z987: [  9 -32  -9  18 -22 -16   0  28  -8]
z627: [-27 -19  17  17 -16  15  42  -1   7]
z370: [-20 -24   0   2  25 -22 -36  41  -8]
z607: [-21 -16 -21  -4 -10 -31  15 -27   1]
z24: [-10   2 -14 -11  25 -11 -23   7  22]
z983: [  8   4   8 -29  -7 -30 -25 -11 -28]
z781: [  7   1  -1  37  11  10  10  20 -21]
z72: [ -4  14  -4  30 -32   9  25 -17   2]
z429: [-37   6  -3 -17 -54  -7 -23  26  -6]
where: [-19] : z627, 2
where: [-9] : z987, 3
back: [ 41 -36 -22  25] : z370
where: [-25] : z983, 7
where: [14] : z72, 2
back: [ 15 -31 -10  -4 -21 -16] : z607

z191: [34 12 39 12 12 18 17 -7 14]
z429: [-19  -3 -11 -18   7  -7 -26  -8   0]
z705: [41 14 45 16 13 21 22 12 16]
z607: [-21  -8 -27  -4 -12 -12  -5  -5 -11]
z24: [16  7 23  0 12  9  0  4 11]
z360: [8 3 9 3 3 4 4 2 3]
z781: [-24  -8 -25 -12  -5 -12 -16  -8  -8]
z72: [6 2 6 3 1 3 5 2 2]
z370: [ 0 12  9 -2 -6  0  9  2 -3]
back: [ 0  9 12  0] : z24
which: [-19  -3 -11 -18   7  -7 -26  -8   0] : z429

z72: [-16   2  -8  18  -2  49  25  -9  -4  12 -24]
z781: [ -7  14   2 -11   6 -31 -32  11 -23 -40  52]
z983: [-25   4   0  -1   8  46  -2 -22 -19  42 -39]
z607: [  9  17  -9  28 -22 -30  30 -14  -8 -33 -19]
z370: [ -8  -1   8 -31 -17 -12   0  12 -40 -62  16]
z705: [ 15  14  15 -23  15 -21 -15  -2 -14 -41  33]
z429: [-30 -22  -6 -13  13 -11 -13  16  36  40  27]
z24: [ 26  10  20   5   8 -19 -24  19   0 -13  50]
z627: [-30 -22  -6 -13  25 -11 -13  16  36  40  27]
z191: [ -8  -1   8 -31 -17  20  14   4  15 -25 -25]
back: [ -2 -15 -21  15] : z705
back: [ 16 -13 -11  25 -13] : z627
which: [ -8  -1   8 -31 -17  20  14   4  15 -25 -25] : z191

z360: [  9 -12   0  -5   3 -36 -27  10  -5   8  13   8  16 -24 -18   3   0]
z983: [-26   0 -12  -5 -36  13  10 -24 -27   8   3   8 -18  -5  16  -4   8]
z429: [-26   7 -12  -5 -36  13  10 -24 -27   8   3   8 -18  -5  16  -4   8]
back: [-12   7] : z429
which: [-26   7 -12  -5 -36  13  10 -24 -27   8   3   8 -18  -5  16  -4   8] : z429

z72: [ 13 -49  20  11  -7 -35  29]
z24: [ -2  -8   5 -51  31  20 -36]
z705: [ -7  20  13 -49  11  -1  18]
z987: [ 34   8 -27  -9 -13 -30  -1]
z983: [-26 -17  16 -13   2  -6  18]
z360: [ 34   8 -27  -9 -13  18  -1]
z607: [ 12 -25 -20  33  27  -9  23]
z429: [ 3 47 -2 51  4 30 -6]
back: [-13  16 -17] : z983
which: [ 34   8 -27  -9 -13  18  -1] : z360
where: [31] : z24, 5
back: [ 11 -49  13  20  -7] : z705
where: [23] : z607, 7
where: [2] : z983, 5
where: [-25] : z607, 2

